Below are the code and all the weights of a small trained network. Each question names an input and a class and asks about switching units off, where a switched-off unit gives its printed mean instead of its output.

import numpy as np


def w(rows, s, z=0):
    codes = np.array(rows[::2]) - 128.0
    scale = np.full(codes.shape[1], s)
    scale[-1] = z or s
    return codes * scale


def norm(h):
    return h / np.sqrt((h * h).mean(-1, keepdims=True) + 1e-5)


def f(y):
    return y / 2 * (1 + np.tanh(0.7978845608 * (y + 0.044715 * y**3)))


def log_softmax(a):
    a = a - a.max(-1, keepdims=True)
    return a - np.log(np.exp(a).sum(-1, keepdims=True))


def net(x, mask):
    res = np.array(x, float).reshape(1, 7) / 4 @ E
    u = 0
    for l in range(3):
        y = f(norm(res) @ A[l][:, :-1].T + A[l][:, -1])
        res = res + np.where(mask[u : u + 4], y, B[l][:, -1]) @ B[l][:, :-1]
        u += 4
    return log_softmax(norm(res)[-1] @ U[:, :-1].T + U[:, -1])


A, B = {}, {}
E = w([
[169,115,89,135,154,138,109,165,166,180,109,159],'x0',
[183,96,114,56,137,102,149,116,117,147,107,110],'x1',
[89,143,151,150,128,78,128,129,109,134,111,159],'x2',
[59,151,34,112,87,102,191,179,109,182,134,77],'x3',
[187,150,117,131,74,151,74,147,95,148,84,141],'x4',
[102,99,144,74,245,254,213,201,8,69,77,243],'x5',
[126,248,14,89,136,66,165,50,185,33,100,201],'x6',
],0.007)
A[0] = w([
[115,156,72,135,162,191,202,156,70,76,42,197,37],'0.n0',
[40,166,6,102,64,149,182,183,94,175,121,96,41],'0.n1',
[154,218,3,113,144,102,145,102,139,40,119,176,4],'0.n2',
[169,96,174,146,170,126,66,63,147,44,92,174,52],'0.n3',
],0.0061,0.0025)
B[0] = w([
[150,88,136,176,160,133,182,102,162,102,64,56,229],'0.n0',
[191,15,126,125,115,81,65,77,96,46,206,231,232],'0.n1',
[29,221,167,74,90,111,107,168,78,245,208,96,255],'0.n2',
[166,121,51,130,143,82,35,123,60,90,199,191,179],'0.n3',
],0.012,0.0051)
A[1] = w([
[104,14,236,135,93,183,120,235,75,217,179,90,124],'1.n0',
[171,175,96,124,171,232,65,83,138,129,202,230,103],'1.n1',
[123,120,185,75,122,226,226,179,49,56,6,104,105],'1.n2',
[144,168,87,154,2,6,87,77,240,140,155,28,6],'1.n3',
],0.0055,0.002)
B[1] = w([
[87,218,109,11,87,92,160,229,90,158,146,74,211],'1.n0',
[148,61,121,48,53,42,121,147,146,52,108,79,157],'1.n1',
[108,112,148,207,121,142,86,31,255,185,77,106,186],'1.n2',
[122,59,178,193,207,237,176,55,132,127,7,194,254],'1.n3',
],0.0079,0.0081)
A[2] = w([
[67,233,158,47,120,140,124,153,117,181,149,133,237],'2.n0',
[154,254,65,132,141,175,157,91,130,112,148,160,2],'2.n1',
[138,47,159,120,116,109,87,129,64,132,196,124,167],'2.n2',
[132,151,193,129,68,147,115,105,128,155,94,147,186],'2.n3',
],0.0089,0.0015)
B[2] = w([
[152,185,222,121,2,139,111,224,144,178,141,101,254],'2.n0',
[84,165,95,15,86,226,126,201,158,110,80,95,154],'2.n1',
[114,133,56,126,114,33,105,178,69,93,162,199,211],'2.n2',
[106,187,81,125,175,154,230,123,150,120,89,73,182],'2.n3',
],0.0097,0.0081)
U = w([
[113,220,156,62,29,125,141,238,138,193,150,41,106],'0',
[167,87,144,253,197,216,195,73,174,138,36,119,255],'1',
[185,79,49,156,97,3,64,120,67,22,222,226,54],'2',
],0.0073,0.0013)

Each question gives the input, the list of numbers given to net, and the class t.
The units are the neurons (one row each of A and B). Each row of codes is followed by its name. A weight is (code - 128) times the scale printed after its matrix; where a second scale follows, it is the last column's (A, B and U).
mask holds one flag per neuron, layer by layer. A switched-off neuron (its flag False) gives its mean, the last column of its row in B, instead of its output. The means were averaged over made-up inputs and are rounded, as every weight is.
A unit's drop is (log p(t) with every unit on - log p(t) with that unit switched off) / (log p(t) with every unit on - log p(t) with every unit switched off).
The circuit of an input: a set's keep is (log p(t) with only the set's units on - log p(t) with every unit switched off) / (log p(t) with every unit on - log p(t) with every unit switched off). Starting from all 12 units, units are removed one at a time, each time the one whose removal leaves the highest keep (on an exact tie, the one counted first), for as long as the keep stays at least 0.8.
circuit, biggest first: the units of the circuit, biggest drop first
top k neurons: the k neurons with the biggest drops, biggest first
top k neurons in layer l: the k neurons of layer l with the biggest drops, biggest first
drop of u: that unit's drop, to one decimal
input [1,-4,-3,0,2,-6,5], class 1: circuit, biggest first -> [1.n3]
input [5,3,6,-7,4,-4,-5], class 2: top 2 neurons -> [0.n2; 0.n3]
input [-1,8,-1,7,6,7,-3], class 1: top 3 neurons -> [0.n0; 1.n2; 0.n3]
input [8,0,8,8,2,5,-6], class 2: top 2 neurons -> [0.n1; 0.n2]
input [4,-1,-8,7,0,-3,-6], class 2: top 3 neurons -> [0.n1; 0.n2; 2.n2]
input [2,-5,-4,-6,7,-4,7], class 0: top 2 neurons -> [0.n2; 0.n1]
input [-4,-5,6,2,3,8,-5], class 1: top 2 neurons in layer 0 -> [0.n2; 0.n0]
input [-3,7,7,-2,0,-7,-4], class 1: top 2 neurons -> [1.n3; 0.n2]
input [5,1,1,5,-1,1,4], class 2: top 2 neurons -> [0.n1; 2.n2]
input [-5,0,-7,4,-1,-5,4], class 1: top 3 neurons -> [1.n3; 1.n0; 0.n3]
input [7,-1,-1,2,-2,-8,-5], class 1: top 2 neurons -> [1.n3; 0.n2]
input [-7,-2,-2,-8,-3,0,8], class 0: top 4 neurons -> [0.n2; 0.n1; 2.n0; 2.n1]
input [2,8,-4,1,8,6,4], class 1: top 2 neurons -> [0.n0; 1.n2]
input [6,1,-7,-1,-1,-2,1], class 1: top neuron -> [0.n1]
input [-3,-7,8,-4,0,-7,8], class 0: top 3 neurons in layer 0 -> [0.n2; 0.n0; 0.n1]
input [-3,3,4,5,-5,-3,-4], class 2: top 2 neurons in layer 0 -> [0.n1; 0.n2]
input [7,-7,-6,5,8,6,-4], class 1: top 2 neurons in layer 0 -> [0.n2; 0.n0]
input [0,8,-8,-8,-8,6,4], class 2: drop of 1.n1 -> 0.3
input [-3,7,-4,-7,8,1,-2], class 2: drop of 1.n0 -> 0.0
input [-2,-6,4,-2,3,5,2], class 1: drop of 0.n0 -> 1.8
input [-5,-1,1,8,-5,0,6], class 2: top neuron in layer 1 -> [1.n0]
